Below is a small trained network, with its code and all its weights. Each question gives an input and a class and asks what happens when units are switched off, that is, made to give their printed mean instead of their output.

import numpy as np


def w(rows, s, z=0):
    codes = np.array(rows[::2]) - 128.0
    scale = np.full(codes.shape[1], s)
    scale[-1] = z or s
    return codes * scale


def f(y):
    return np.maximum(y, 0)


def log_softmax(a):
    a = a - a.max(-1, keepdims=True)
    return a - np.log(np.exp(a).sum(-1, keepdims=True))


def net(x, mask):
    res = np.array(x, float).reshape(1, 4) / 4 @ E
    y = f(res @ A[0][:, :-1].T + A[0][:, -1])
    res = res + np.where(mask, y, B[0][:, -1]) @ B[0][:, :-1]
    return log_softmax(res[-1] @ U[:, :-1].T + U[:, -1])


A, B = {}, {}
E = w([
[199,131,162,206,102,96,231,83,137,154],'x0',
[78,136,96,68,110,194,133,57,80,171],'x1',
[119,139,90,199,193,169,205,150,203,188],'x2',
[98,158,199,65,253,139,181,132,96,126],'x3',
],0.011)
A[0] = w([
[62,132,138,127,172,159,209,164,133,99,133],'neuron 0',
[83,117,109,135,142,135,130,128,143,129,219],'neuron 1',
[154,173,126,135,128,120,187,91,110,122,187],'neuron 2',
[205,178,135,152,99,43,132,226,140,115,204],'neuron 3',
[170,117,135,121,150,84,251,98,115,146,152],'neuron 4',
[142,103,180,123,126,45,132,120,122,112,160],'neuron 5',
[140,173,129,194,99,156,191,86,94,167,218],'neuron 6',
[139,116,54,150,84,147,117,102,160,118,211],'neuron 7',
[150,120,146,116,129,136,107,83,127,98,130],'neuron 8',
[105,170,107,47,113,154,96,94,107,104,254],'neuron 9',
[99,116,81,76,84,138,60,112,89,69,227],'neuron 10',
],0.012,0.0035)
B[0] = w([
[123,114,133,113,158,105,130,137,167,177,203],'neuron 0',
[87,147,99,115,205,83,75,177,172,155,166],'neuron 1',
[56,177,109,151,140,74,168,137,112,181,187],'neuron 2',
[115,117,111,198,189,112,100,33,126,37,227],'neuron 3',
[59,171,141,128,77,132,117,112,187,139,229],'neuron 4',
[155,132,178,209,150,137,128,51,81,103,185],'neuron 5',
[101,184,87,165,86,166,123,115,151,123,219],'neuron 6',
[87,176,2,189,85,160,91,131,134,204,206],'neuron 7',
[173,135,116,110,114,184,157,115,95,134,156],'neuron 8',
[185,155,130,105,184,210,158,226,100,184,230],'neuron 9',
[179,71,150,181,133,133,129,158,159,243,250],'neuron 10',
],0.0095,0.015)
U = w([
[88,100,179,122,149,79,127,91,154,75,79],'0',
[140,119,118,75,170,135,111,244,157,157,179],'1',
[134,108,114,68,107,134,143,123,124,79,4],'2',
[70,194,85,162,141,109,105,147,164,140,176],'3',
[160,135,124,154,160,116,120,79,117,29,153],'4',
[166,107,132,151,109,129,150,106,95,135,83],'5',
[101,174,89,69,98,92,135,122,138,69,77],'6',
[153,188,192,88,163,149,147,134,85,130,146],'7',
],0.011,0.0033)

Each question gives the input, the list of numbers given to net, and the class t.
The units are the neurons (one row each of A and B). Each row of codes is followed by its name. A weight is (code - 128) times the scale printed after its matrix; where a second scale follows, it is the last column's (A, B and U).
mask holds one flag per neuron, in row order. A switched-off neuron (its flag False) gives its mean, the last column of its row in B, instead of its output. The means were averaged over made-up inputs and are rounded, as every weight is.
A unit's drop is (log p(t) with every unit on - log p(t) with that unit switched off) / (log p(t) with every unit on - log p(t) with every unit switched off).
The circuit of an input: a set's keep is (log p(t) with only the set's units on - log p(t) with every unit switched off) / (log p(t) with every unit on - log p(t) with every unit switched off). Starting from all 11 units, units are removed one at a time, each time the one whose removal leaves the highest keep (on an exact tie, the one counted first), for as long as the keep stays at least 0.8.
circuit, biggest first: the units of the circuit, biggest drop first
k most important neurons: the k neurons with the biggest drops, biggest first
drop when u is switched off: that unit's drop, to one decimal
input [4,4,-5,-5], class 5: circuit, biggest first => [neuron 4]
input [-4,-7,-7,2], class 4: circuit, biggest first => [neuron 3; neuron 5]
input [8,-3,-6,-8], class 4: 2 most important neurons => [neuron 3; neuron 5]
input [1,3,-8,2], class 1: 3 most important neurons => [neuron 10; neuron 9; neuron 3]
input [4,6,-6,-5], class 5: 4 most important neurons => [neuron 4; neuron 10; neuron 1; neuron 8]
input [-2,-3,0,8], class 1: 3 most important neurons => [neuron 3; neuron 0; neuron 6]
input [2,-2,-8,5], class 7: 2 most important neurons => [neuron 9; neuron 7]
input [-8,-8,-8,-6], class 5: 3 most important neurons => [neuron 10; neuron 3; neuron 5]
input [5,8,-4,2], class 7: 2 most important neurons => [neuron 7; neuron 9]
input [-3,-7,3,1], class 4: drop when neuron 3 is switched off => 0.1
input [-2,7,-1,-8], class 1: drop when neuron 9 is switched off => 0.3
input [3,1,-8,-7], class 5: drop when neuron 8 is switched off => 0.0
input [6,-4,-3,-8], class 4: 2 most important neurons => [neuron 3; neuron 5]
input [6,-7,-7,-8], class 4: circuit, biggest first => [neuron 3]
